Below is a small trained network, with its code and all its weights. Each question gives an input and a class and asks what happens when units are switched off, that is, made to give their printed mean instead of their output.

import numpy as np


def w(rows, s, z=0):
    codes = np.array(rows[::2]) - 128.0
    scale = np.full(codes.shape[1], s)
    scale[-1] = z or s
    return codes * scale


def f(y):
    return np.maximum(y, 0)


def log_softmax(a):
    a = a - a.max(-1, keepdims=True)
    return a - np.log(np.exp(a).sum(-1, keepdims=True))


def net(x, mask):
    res = np.array(x, float).reshape(1, 4) / 4 @ E
    y = f(res @ A[0][:, :-1].T + A[0][:, -1])
    res = res + np.where(mask, y, B[0][:, -1]) @ B[0][:, :-1]
    return log_softmax(res[-1] @ U[:, :-1].T + U[:, -1])


A, B = {}, {}
E = w([
[172,88,127,225,42,34,154,71],'x0',
[175,171,200,73,83,39,9,162],'x1',
[117,169,41,96,112,44,189,235],'x2',
[129,127,129,133,129,129,128,137],'x3',
],0.011)
A[0] = w([
[146,191,221,71,83,60,19,173,135],'N1',
[99,36,60,172,115,147,200,102,143],'N2',
[56,80,49,159,177,187,226,120,130],'N3',
[89,162,54,96,93,91,152,188,118],'N4',
[89,60,39,180,147,226,219,90,139],'N5',
[77,173,120,16,188,203,84,172,86],'N6',
[197,71,135,226,3,34,167,105,85],'N7',
[87,161,154,44,178,180,91,171,83],'N8',
[122,65,179,134,147,125,102,97,89],'N9',
[126,203,45,74,80,75,179,186,112],'N10',
[156,114,169,154,141,205,46,86,98],'N11',
[110,151,155,82,147,159,115,142,82],'N12',
[97,64,200,167,190,203,92,65,115],'N13',
[107,182,98,51,191,207,57,163,86],'N14',
[84,162,11,127,130,58,136,218,109],'N15',
[142,196,129,69,216,161,92,141,88],'N16',
[182,149,177,164,91,38,76,132,104],'N17',
[185,102,158,76,120,80,37,122,126],'N18',
[156,57,152,197,74,107,96,75,107],'N19',
[82,79,185,172,122,198,109,91,134],'N20',
[126,98,148,75,184,187,98,122,119],'N21',
[98,188,24,115,161,55,137,198,112],'N22',
[150,82,117,92,97,79,148,137,80],'N23',
[125,151,70,102,97,70,173,193,109],'N24',
[138,127,96,135,141,109,114,156,48],'N25',
[142,95,228,138,136,198,40,83,119],'N26',
[100,117,144,133,152,108,129,118,2],'N27',
[151,158,196,40,78,56,27,163,138],'N28',
[168,105,235,164,140,188,76,59,113],'N29',
[183,75,100,210,47,65,112,97,84],'N30',
[161,94,135,179,56,70,154,100,61],'N31',
[92,183,140,53,190,191,104,157,99],'N32',
[117,153,77,76,103,98,139,157,106],'N33',
[144,181,179,78,112,76,64,159,127],'N34',
],0.011,0.0099)
B[0] = w([
[69,107,225,36,213,223,254,159,243],'N1',
[53,80,218,66,216,191,156,182,211],'N2',
[84,64,240,51,227,204,202,195,239],'N3',
[200,186,66,146,78,174,158,48,199],'N4',
[64,85,224,44,254,211,195,204,249],'N5',
[53,41,92,195,60,38,23,215,228],'N6',
[32,62,86,209,77,29,17,211,232],'N7',
[80,105,96,209,101,79,43,201,203],'N8',
[195,126,87,143,104,99,153,54,159],'N9',
[211,211,48,149,72,135,185,37,217],'N10',
[213,179,65,152,89,148,178,53,196],'N11',
[109,91,91,138,107,115,94,161,160],'N12',
[216,183,75,118,84,149,176,65,216],'N13',
[46,54,87,183,81,77,32,181,216],'N14',
[221,217,40,147,71,124,194,40,222],'N15',
[96,102,116,162,122,68,73,155,191],'N16',
[73,82,181,59,167,158,120,206,195],'N17',
[104,123,185,71,179,202,180,136,198],'N18',
[122,115,52,206,68,61,54,161,190],'N19',
[183,210,80,112,89,166,182,52,194],'N20',
[138,104,80,179,81,76,55,124,186],'N21',
[210,174,73,158,67,166,180,29,216],'N22',
[165,109,106,139,115,122,134,130,148],'N23',
[183,188,54,161,89,120,178,48,200],'N24',
[146,140,103,121,144,133,142,142,133],'N25',
[225,196,70,130,83,174,198,36,221],'N26',
[170,115,119,155,140,98,105,125,128],'N27',
[87,86,233,32,211,205,239,169,238],'N28',
[210,209,19,141,91,134,190,42,218],'N29',
[56,90,102,195,70,73,50,182,200],'N30',
[84,57,88,182,57,52,64,206,180],'N31',
[55,89,120,162,97,78,42,177,209],'N32',
[161,170,108,111,100,150,130,87,172],'N33',
[99,88,180,58,208,154,176,135,203],'N34',
],0.009,0.02)
U = w([
[90,99,221,51,221,213,212,161,250],'0',
[240,204,48,149,87,153,181,15,64],'1',
[61,85,102,192,92,70,9,184,58],'2',
],0.012,0.0022)

Each question gives the input, the list of numbers given to net, and the class t.
The units are the neurons (one row each of A and B). Each row of codes is followed by its name. A weight is (code - 128) times the scale printed after its matrix; where a second scale follows, it is the last column's (A, B and U).
mask holds one flag per neuron, in row order. A switched-off neuron (its flag False) gives its mean, the last column of its row in B, instead of its output. The means were averaged over made-up inputs and are rounded, as every weight is.
A unit's drop is (log p(t) with every unit on - log p(t) with that unit switched off) / (log p(t) with every unit on - log p(t) with every unit switched off).
most important unit: the unit with the biggest drop
k most important neurons: the k neurons with the biggest drops, biggest first
drop when u is switched off: that unit's drop, to one decimal
input [-5,-4,-4,2], class 2: 3 most important neurons => [N1, N28, N6]
input [0,4,-5,-7], class 1: 4 most important neurons => [N5, N29, N3, N26]
input [0,-6,-7,6], class 1: most important unit => N13
input [4,1,3,4], class 2: 2 most important neurons => [N7, N26]
input [8,-7,6,6], class 2: 2 most important neurons => [N7, N30]
input [-5,-2,-5,-8], class 1: 3 most important neurons => [N13, N7, N26]
input [-4,-5,6,8], class 1: 2 most important neurons => [N15, N22]
input [-5,1,-5,0], class 1: 2 most important neurons => [N26, N7]
input [-5,-5,-6,-6], class 1: 3 most important neurons => [N13, N1, N28]
input [7,8,-6,-8], class 0: 2 most important neurons => [N1, N28]
input [2,2,-1,-5], class 0: 2 most important neurons => [N6, N14]
input [8,0,-6,2], class 2: drop when N7 is switched off => 1.2
input [-4,1,3,-3], class 2: drop when N6 is switched off => 0.1
input [4,-4,2,-5], class 0: most important unit => N6
input [8,-6,6,2], class 2: drop when N7 is switched off => 1.7
